Below are the code and all the weights of a small trained network. Each question names an input and a class and asks about switching units off, where a switched-off unit gives its printed mean instead of its output.

import numpy as np


def w(rows, s, z=0):
    codes = np.array(rows[::2]) - 128.0
    scale = np.full(codes.shape[1], s)
    scale[-1] = z or s
    return codes * scale


def f(y):
    return np.maximum(y, 0)


def log_softmax(a):
    a = a - a.max(-1, keepdims=True)
    return a - np.log(np.exp(a).sum(-1, keepdims=True))


def net(x, mask):
    res = np.array(x, float).reshape(1, 6) / 4 @ E
    y = f(res @ A[0][:, :-1].T + A[0][:, -1])
    res = res + np.where(mask, y, B[0][:, -1]) @ B[0][:, :-1]
    return log_softmax(res[-1] @ U[:, :-1].T + U[:, -1])


A, B = {}, {}
E = w([
[114,194,231,151,211,106,108,143,198],'x0',
[77,60,111,85,194,58,203,100,205],'x1',
[197,179,76,136,221,93,155,154,15],'x2',
[158,82,202,62,111,129,131,128,101],'x3',
[105,122,171,253,116,156,254,128,55],'x4',
[160,125,106,207,120,142,169,216,200],'x5',
],0.0097)
A[0] = w([
[159,124,114,109,187,86,111,159,35,59],'n0',
[19,86,159,131,116,200,102,160,157,52],'n1',
[221,126,54,124,150,81,46,93,188,57],'n2',
[188,149,84,147,159,91,148,190,124,121],'n3',
[168,96,140,135,82,157,126,66,182,45],'n4',
[130,170,88,127,169,122,122,179,74,84],'n5',
[130,39,36,124,60,184,121,159,75,123],'n6',
[187,109,140,32,126,144,81,198,161,140],'n7',
[62,198,33,179,141,138,105,111,162,100],'n8',
[76,47,131,194,84,142,47,120,148,65],'n9',
[99,195,223,114,190,131,127,126,164,143],'n10',
[98,108,119,111,162,64,201,108,202,207],'n11',
[212,96,119,128,188,97,156,109,91,124],'n12',
[192,225,158,167,47,205,51,136,100,80],'n13',
[40,110,161,141,105,178,100,109,112,148],'n14',
[119,172,182,135,163,189,134,147,146,200],'n15',
[138,144,93,164,90,153,164,219,175,88],'n16',
[215,51,154,144,96,113,149,246,173,255],'n17',
[155,72,61,90,95,149,187,86,123,77],'n18',
[116,108,160,169,173,153,99,148,188,29],'n19',
[100,136,178,179,111,159,246,117,80,118],'n20',
[68,126,154,143,136,110,92,2,67,203],'n21',
],0.0095,0.0048)
B[0] = w([
[69,121,148,154,175,226,84,143,145,203],'n0',
[84,114,168,173,170,148,106,106,131,176],'n1',
[140,65,85,209,58,100,89,150,126,202],'n2',
[73,137,148,128,157,166,81,116,159,193],'n3',
[83,115,152,166,151,161,95,121,154,161],'n4',
[113,112,156,136,160,155,128,133,157,190],'n5',
[114,176,180,160,195,32,129,118,68,239],'n6',
[186,122,130,185,77,152,101,132,101,218],'n7',
[184,183,101,106,110,148,115,2,83,187],'n8',
[75,155,169,149,163,147,73,133,186,177],'n9',
[129,172,153,148,107,53,111,136,87,208],'n10',
[210,65,127,102,150,116,131,108,136,221],'n11',
[141,96,163,155,147,158,100,86,192,193],'n12',
[155,12,146,66,156,63,222,109,198,253],'n13',
[101,112,117,107,161,188,115,127,136,176],'n14',
[135,159,172,121,118,85,132,115,67,188],'n15',
[144,151,119,82,120,155,145,187,144,195],'n16',
[160,201,107,45,135,179,99,107,86,228],'n17',
[131,131,164,127,169,72,136,153,67,187],'n18',
[111,117,142,121,170,117,126,173,105,163],'n19',
[170,98,80,166,38,154,84,166,146,236],'n20',
[188,146,69,62,121,166,98,209,111,208],'n21',
],0.0095,0.013)
U = w([
[38,105,156,177,210,189,86,143,195,64],'0',
[147,80,78,236,20,110,111,202,142,79],'1',
[171,37,121,91,189,77,231,113,204,95],'2',
[98,195,166,171,168,25,137,154,69,88],'3',
[127,190,67,9,134,177,99,174,123,139],'4',
[150,146,135,109,112,165,126,44,103,255],'5',
[74,177,67,87,123,113,150,129,162,153],'6',
],0.011,0.0092)

Each question gives the input, the list of numbers given to net, and the class t.
The units are the neurons (one row each of A and B). Each row of codes is followed by its name. A weight is (code - 128) times the scale printed after its matrix; where a second scale follows, it is the last column's (A, B and U).
mask holds one flag per neuron, in row order. A switched-off neuron (its flag False) gives its mean, the last column of its row in B, instead of its output. The means were averaged over made-up inputs and are rounded, as every weight is.
A unit's drop is (log p(t) with every unit on - log p(t) with that unit switched off) / (log p(t) with every unit on - log p(t) with every unit switched off).
The circuit of an input: a set's keep is (log p(t) with only the set's units on - log p(t) with every unit switched off) / (log p(t) with every unit on - log p(t) with every unit switched off). Starting from the 12 units with the biggest drops (on a tie, the unit counted first), units are removed one at a time, each time the one whose removal leaves the highest keep (on an exact tie, the one counted first), for as long as the keep stays at least 0.8.
circuit, biggest first: the units of the circuit, biggest drop first
unit that matters most: the unit with the biggest drop
k most important neurons: the k neurons with the biggest drops, biggest first
drop when u is switched off: that unit's drop, to one decimal
input [6,0,-5,6,-4,-3], class 3: 2 most important neurons -> [n10, n20]
input [-7,-6,-6,5,-1,-8], class 4: circuit, biggest first -> [n21]
input [5,0,-6,4,0,-7], class 4: 4 most important neurons -> [n21, n6, n0, n12]
input [5,-6,5,-6,3,8], class 4: circuit, biggest first -> [n16, n17]
input [-8,-3,0,0,7,-4], class 3: 4 most important neurons -> [n6, n18, n2, n7]
input [5,8,3,0,-8,-5], class 1: circuit, biggest first -> [n2, n7]
input [-7,-3,8,-1,-8,-5], class 0: circuit, biggest first -> [n0, n5, n12]
input [-3,8,0,-2,8,0], class 1: 2 most important neurons -> [n20, n13]
input [-8,3,-5,1,3,2], class 3: 2 most important neurons -> [n6, n18]
input [6,-4,7,-8,1,0], class 5: 4 most important neurons -> [n8, n15, n6, n9]
input [-6,-3,3,-8,-8,-1], class 1: 2 most important neurons -> [n2, n17]
input [-3,-7,-8,-6,2,5], class 0: 2 most important neurons -> [n9, n1]
input [4,-2,-1,-5,-3,1], class 5: 4 most important neurons -> [n6, n8, n20, n18]
input [5,-4,-3,3,7,-2], class 1: circuit, biggest first -> [n20]
input [-2,-7,3,-6,-6,-5], class 2: 3 most important neurons -> [n13, n20, n17]
input [-4,-3,3,-5,6,-8], class 4: 2 most important neurons -> [n21, n2]
input [-5,3,1,-6,0,-6], class 4: 2 most important neurons -> [n21, n13]
input [-2,-4,4,-4,2,5], class 4: circuit, biggest first -> [n16, n2]
input [1,-3,-5,-1,-5,6], class 4: drop when n20 is switched off -> 1.2
input [4,3,6,-8,-5,6], class 5: unit that matters most -> n8
input [6,5,6,0,0,-4], class 0: drop when n6 is switched off -> 0.8
input [0,-1,8,-7,-3,-1], class 0: drop when n5 is switched off -> 0.0
